Below are the code and all the weights of a small trained network. Each question names an input and a target symbol and asks about switching units off, where a switched-off unit gives its printed mean instead of its output.

import numpy as np


def w(rows, s, z=0):
    codes = np.array(rows[::2]) - 128.0
    scale = np.full(codes.shape[1], s)
    scale[-1] = z or s
    return codes * scale


def f(y):
    return y / 2 * (1 + np.tanh(0.7978845608 * (y + 0.044715 * y**3)))


def softmax(a):
    e = np.exp(a - a.max(-1, keepdims=True))
    return e / e.sum(-1, keepdims=True)


def log_softmax(a):
    a = a - a.max(-1, keepdims=True)
    return a - np.log(np.exp(a).sum(-1, keepdims=True))


def net(x, mask):
    ids = ['αβεζηλμπσψ'.index(c) for c in x.split()]
    T = len(ids)
    res = E[ids] + P[:T]
    r = res
    for j in range(3):
        rows = slice(2 * j, 2 * j + 2)
        q, k, v = (r @ M[0][rows].T for M in (Q, K, V))
        z = softmax(np.where(np.tri(T) > 0, q @ k.T / 2**0.5, -1e9)) @ v
        o = O[0][rows]
        res = res + np.where(mask[j], z, o[:, -1]) @ o[:, :-1]
    y = f(res @ A[0][:, :-1].T + A[0][:, -1])
    res = res + np.where(mask[3:11], y, B[0][:, -1]) @ B[0][:, :-1]
    return log_softmax(res[-1] @ U[:, :-1].T + U[:, -1])


Q, K, V, O, A, B = {}, {}, {}, {}, {}, {}
E = w([
[50,181,81,170,105,110],'α',
[171,36,87,163,96,196],'β',
[44,135,73,126,82,142],'ε',
[85,82,94,199,115,110],'ζ',
[95,127,127,169,176,134],'η',
[168,100,147,144,51,74],'λ',
[185,182,121,205,207,120],'μ',
[84,58,104,139,131,128],'π',
[151,252,92,161,41,123],'σ',
[111,103,88,167,145,163],'ψ',
],0.014)
P = w([
[100,86,138,255,85,70],'0',
[95,126,65,124,144,114],'1',
[121,137,62,133,150,125],'2',
[143,140,55,132,158,133],'3',
[168,148,46,139,160,141],'4',
[189,154,40,149,156,151],'5',
[216,167,46,167,153,154],'6',
[231,164,44,189,160,160],'7',
],0.009)
Q[0] = w([
[169,154,38,216,134,129],'H1',
[93,109,69,166,137,128],'H1',
[177,141,193,99,116,155],'H2',
[173,98,64,185,137,127],'H2',
[81,179,41,183,191,126],'H3',
[74,114,10,207,169,165],'H3',
],0.013)
K[0] = w([
[129,124,145,186,110,116],'H1',
[170,139,138,161,122,119],'H1',
[95,154,113,84,160,116],'H2',
[104,116,164,233,83,102],'H2',
[248,161,150,95,126,122],'H3',
[243,129,112,103,113,157],'H3',
],0.017)
V[0] = w([
[55,127,89,146,108,192],'H1',
[153,120,85,70,159,219],'H1',
[190,12,147,159,134,128],'H2',
[29,98,152,71,114,86],'H2',
[140,70,143,122,207,149],'H3',
[148,184,162,144,179,78],'H3',
],0.011)
O[0] = w([
[49,123,168,187,132,136,179],'H1',
[156,194,114,208,113,129,2],'H1',
[213,109,169,155,70,76,232],'H2',
[53,77,29,186,134,48,113],'H2',
[154,8,130,180,164,142,130],'H3',
[146,103,95,45,179,83,96],'H3',
],0.012,0.0099)
A[0] = w([
[203,122,175,73,148,253,56],'N1',
[147,224,102,77,113,236,253],'N2',
[188,127,208,121,89,98,72],'N3',
[163,141,189,187,130,47,143],'N4',
[193,170,175,124,206,79,203],'N5',
[174,138,217,122,83,93,117],'N6',
[120,71,124,187,103,158,111],'N7',
[107,118,141,121,74,121,69],'N8',
],0.0066,0.0048)
B[0] = w([
[125,253,109,154,113,5,197],'N1',
[124,16,233,183,174,51,188],'N2',
[91,162,77,81,119,152,222],'N3',
[117,68,106,82,35,139,226],'N4',
[50,47,102,127,82,143,187],'N5',
[69,144,95,43,82,163,230],'N6',
[139,103,131,166,169,75,254],'N7',
[72,78,66,123,193,126,139],'N8',
],0.0062,0.0067)
U = w([
[94,191,57,175,151,108,53],'α',
[157,124,197,181,136,201,212],'β',
[62,139,93,105,156,210,74],'ε',
[156,125,99,191,116,2,2],'ζ',
[104,111,233,109,195,174,46],'η',
[124,144,102,89,77,163,119],'λ',
[178,92,68,50,166,107,80],'μ',
[93,84,172,110,124,98,229],'π',
[137,201,183,97,151,87,134],'σ',
[153,123,141,139,159,138,244],'ψ',
],0.0072,0.0064)

Each question gives the input, a string of symbols that net reads in full, and the target symbol t.
The units are the heads (2 rows each of Q, K, V and O) and the neurons (one row each of A and B). Each row of codes is followed by its name. A weight is (code - 128) times the scale printed after its matrix; where a second scale follows, it is the last column's (O, A, B and U).
mask holds one flag per unit, heads first, then neurons. A switched-off unit (its flag False) gives its mean, the last column of its rows in O or B, instead of its output. The means were averaged over made-up inputs and are rounded, as every weight is.
A unit's drop is (log p(t) with every unit on - log p(t) with that unit switched off) / (log p(t) with every unit on - log p(t) with every unit switched off).
The circuit of an input: a set's keep is (log p(t) with only the set's units on - log p(t) with every unit switched off) / (log p(t) with every unit on - log p(t) with every unit switched off). Starting from all 11 units, units are removed one at a time, each time the one whose removal leaves the highest keep (on an exact tie, the one counted first), for as long as the keep stays at least 0.8.
units of the circuit, in order: the units of the circuit, biggest drop first
k most important neurons: the k neurons with the biggest drops, biggest first
heads that matter: for each layer, one digit per head in row order, 1 if its drop is at least 0.15 and else 0, layers parted by /
input β β μ ψ μ β α, target λ: units of the circuit, in order	(H2, N6, N4, N3)
input ψ α β, target β: units of the circuit, in order	(H3, H1)
input σ β β β β β β π, target β: units of the circuit, in order	(H3)
input ζ ε π μ β π μ ε, target μ: heads that matter	001
input μ β η β σ β, target σ: units of the circuit, in order	(N1, H2)
input β β β λ α λ λ λ, target λ: 3 most important neurons	(N6, N3, N4)
input μ ψ ε ζ, target μ: heads that matter	101
input ε λ π μ ψ, target μ: heads that matter	001
input μ λ λ μ λ ε ψ π, target σ: units of the circuit, in order	(H2, N1)
input μ β ψ ψ σ, target σ: units of the circuit, in order	(H2, H3)
input π η ε μ β, target ζ: units of the circuit, in order	(H2, H1)
input ε σ β π μ σ η ζ, target α: units of the circuit, in order	(H2, H1)
input α ψ ε ψ ε, target ε: heads that matter	010
input ψ α β ζ β α, target β: heads that matter	001
input π π β λ β β π ψ, target ζ: units of the circuit, in order	(H2)
input β μ β λ π σ ψ, target λ: heads that matter	010
input π ε β ψ, target ζ: heads that matter	010
input β ε π, target λ: 4 most important neurons	(N6, N3, N4, N2)
input α λ ε α μ, target μ: heads that matter	001
input σ η ψ η η, target η: heads that matter	010
input α λ α, target ε: heads that matter	110
input λ ζ μ ε ε ψ η, target μ: heads that matter	101
input β ε π β μ α σ β, target λ: heads that matter	010
input ψ σ η π α, target σ: units of the circuit, in order	(H3)
